Below are the code and all the weights of a small trained network. Each question names an input and a class and asks about switching units off, where a switched-off unit gives its printed mean instead of its output.

import numpy as np


def w(rows, s, z=0):
    codes = np.array(rows[::2]) - 128.0
    scale = np.full(codes.shape[1], s)
    scale[-1] = z or s
    return codes * scale


def f(y):
    return y / 2 * (1 + np.tanh(0.7978845608 * (y + 0.044715 * y**3)))


def log_softmax(a):
    a = a - a.max(-1, keepdims=True)
    return a - np.log(np.exp(a).sum(-1, keepdims=True))


def net(x, mask):
    res = np.array(x, float).reshape(1, 8) / 4 @ E
    y = f(res @ A[0][:, :-1].T + A[0][:, -1])
    res = res + np.where(mask, y, B[0][:, -1]) @ B[0][:, :-1]
    return log_softmax(res[-1] @ U[:, :-1].T + U[:, -1])


A, B = {}, {}
E = w([
[122,209,238,210,70,55,202,94,236,180,88],'x0',
[75,223,1,91,96,67,126,122,154,102,81],'x1',
[223,48,109,127,30,33,136,204,95,110,73],'x2',
[143,93,69,196,111,219,109,192,255,153,94],'x3',
[10,86,132,201,193,28,57,229,132,187,209],'x4',
[129,127,129,127,127,129,129,129,128,128,129],'x5',
[180,58,68,205,244,61,164,36,168,87,101],'x6',
[129,129,130,128,127,128,130,128,129,129,128],'x7',
],0.0058)
A[0] = w([
[120,148,164,105,135,89,125,107,82,117,130,89],'N0',
[159,90,134,130,89,85,127,167,112,122,113,55],'N1',
[176,81,96,172,206,85,141,48,148,123,117,9],'N2',
[129,106,113,156,119,165,120,146,176,131,114,105],'N3',
[122,147,160,120,134,80,134,94,99,125,132,91],'N4',
[68,99,145,162,155,83,97,197,131,150,148,39],'N5',
[138,124,116,145,119,148,126,139,154,127,134,82],'N6',
[126,169,196,170,92,85,163,113,188,141,115,9],'N7',
[78,171,164,130,200,206,131,86,141,140,157,22],'N8',
[146,140,186,161,114,88,142,107,176,141,122,22],'N9',
[201,139,137,99,78,170,147,66,121,119,86,2],'N10',
[110,164,61,112,111,99,128,118,142,124,123,43],'N11',
[89,107,139,148,152,67,125,166,125,141,147,29],'N12',
[158,133,134,110,118,162,133,101,122,118,119,39],'N13',
[104,118,140,145,139,107,112,156,125,142,129,33],'N14',
[139,108,114,160,117,181,125,186,199,130,117,115],'N15',
[103,178,63,125,112,86,132,134,151,129,118,28],'N16',
[147,78,78,104,167,162,114,149,70,117,143,40],'N17',
[122,98,95,107,140,162,132,145,90,131,138,28],'N18',
[174,143,127,132,114,165,130,92,128,133,123,9],'N19',
[127,132,175,102,136,83,131,101,55,117,141,77],'N20',
[170,43,247,158,158,178,129,134,121,142,155,30],'N21',
[204,76,131,129,70,82,137,170,109,131,121,68],'N22',
[106,156,169,99,64,177,122,184,96,136,142,32],'N23',
[134,104,100,116,144,144,123,123,112,121,136,47],'N24',
[107,164,163,109,85,157,118,161,114,151,134,14],'N25',
],0.015,0.0032)
B[0] = w([
[158,100,98,147,120,123,158,109,137,208,134,174],'N0',
[64,128,134,140,165,136,89,52,164,129,96,180],'N1',
[121,35,180,147,106,41,142,211,195,78,113,233],'N2',
[147,92,116,126,117,110,162,101,112,211,146,171],'N3',
[149,102,105,128,114,127,133,123,113,202,136,170],'N4',
[137,153,143,124,136,177,203,111,137,64,216,221],'N5',
[139,121,114,111,141,108,139,123,141,169,127,140],'N6',
[130,120,115,104,136,208,20,192,96,130,146,227],'N7',
[43,123,140,151,156,138,67,2,166,118,77,228],'N8',
[128,128,127,104,125,190,42,182,110,132,140,198],'N9',
[133,172,135,127,156,172,212,116,131,70,231,238],'N10',
[150,205,124,123,112,102,145,134,71,127,53,177],'N11',
[138,151,141,123,137,160,194,103,142,74,187,192],'N12',
[117,155,128,143,150,130,165,120,122,102,189,170],'N13',
[133,148,121,137,158,140,157,126,134,100,171,154],'N14',
[162,79,105,138,109,114,162,92,115,255,155,200],'N15',
[153,193,111,105,116,84,147,117,70,106,50,185],'N16',
[133,141,127,107,115,196,34,201,105,147,147,220],'N17',
[146,145,140,121,130,185,64,164,111,143,140,173],'N18',
[118,142,130,132,133,135,179,121,127,105,189,168],'N19',
[162,89,96,133,106,126,163,105,133,250,138,195],'N20',
[165,240,80,95,98,62,170,147,52,106,30,248],'N21',
[41,132,146,152,157,129,77,22,158,120,78,213],'N22',
[136,55,157,147,124,54,131,206,181,71,106,212],'N23',
[131,120,139,121,126,160,88,156,127,122,134,155],'N24',
[135,64,154,142,123,67,126,183,160,84,107,182],'N25',
],0.02,0.012)
U = w([
[134,158,164,143,166,180,201,104,142,80,229,95],'0',
[137,120,144,100,126,218,23,187,102,146,148,160],'1',
[134,49,200,168,112,53,134,184,191,90,113,49],'2',
[33,133,156,173,179,139,84,13,166,136,87,63],'3',
[160,216,108,105,101,82,153,121,57,114,58,253],'4',
[176,68,98,155,106,132,161,88,131,255,165,156],'5',
],0.0072,0.0023)

Each question gives the input, the list of numbers given to net, and the class t.
The units are the neurons (one row each of A and B). Each row of codes is followed by its name. A weight is (code - 128) times the scale printed after its matrix; where a second scale follows, it is the last column's (A, B and U).
mask holds one flag per neuron, in row order. A switched-off neuron (its flag False) gives its mean, the last column of its row in B, instead of its output. The means were averaged over made-up inputs and are rounded, as every weight is.
A unit's drop is (log p(t) with every unit on - log p(t) with that unit switched off) / (log p(t) with every unit on - log p(t) with every unit switched off).
The circuit of an input: a set's keep is (log p(t) with only the set's units on - log p(t) with every unit switched off) / (log p(t) with every unit on - log p(t) with every unit switched off). Starting from the 12 units with the biggest drops (on a tie, the unit counted first), units are removed one at a time, each time the one whose removal leaves the highest keep (on an exact tie, the one counted first), for as long as the keep stays at least 0.8.
circuit, biggest first: the units of the circuit, biggest drop first
most important unit: the unit with the biggest drop
top k neurons: the k neurons with the biggest drops, biggest first
drop when u is switched off: that unit's drop, to one decimal
input [-3,-2,4,-7,-6,8,-5,-5], class 5: most important unit -> N20
input [3,-8,-3,-8,5,2,2,5], class 4: top 3 neurons -> [N21; N15; N3]
input [4,-5,-4,-5,7,-8,8,1], class 2: top 2 neurons -> [N2; N10]
input [6,-8,-5,-8,5,-1,-8,-8], class 2: top 3 neurons -> [N23; N25; N15]
input [-2,3,-2,-2,-5,1,-7,7], class 2: top 2 neurons -> [N23; N25]
input [-2,1,-5,-6,-5,-4,3,0], class 5: top 4 neurons -> [N20; N22; N5; N0]
input [1,-5,-3,-6,-4,-6,1,0], class 5: top 2 neurons -> [N20; N0]
input [-6,-1,-6,7,0,-8,5,4], class 5: top 2 neurons -> [N15; N3]
input [-2,-1,-8,-8,5,-8,-3,0], class 3: top 2 neurons -> [N8; N15]
input [6,-6,-2,4,2,1,-5,5], class 1: top 4 neurons -> [N7; N9; N2; N16]
input [6,-6,1,6,4,-4,-2,-7], class 1: top 4 neurons -> [N7; N9; N20; N16]
input [7,-6,-5,-6,-6,8,-2,-1], class 1: top 3 neurons -> [N7; N9; N5]
input [4,4,7,-6,4,-3,-2,4], class 3: drop when N11 is switched off -> 0.0
input [-3,-3,4,-7,-4,7,-7,-1], class 2: drop when N25 is switched off -> 0.8
input [8,-2,-3,4,5,5,6,5], class 1: drop when N7 is switched off -> 1.5
input [5,-1,6,2,-4,6,-3,-5], class 3: circuit, biggest first -> [N22]
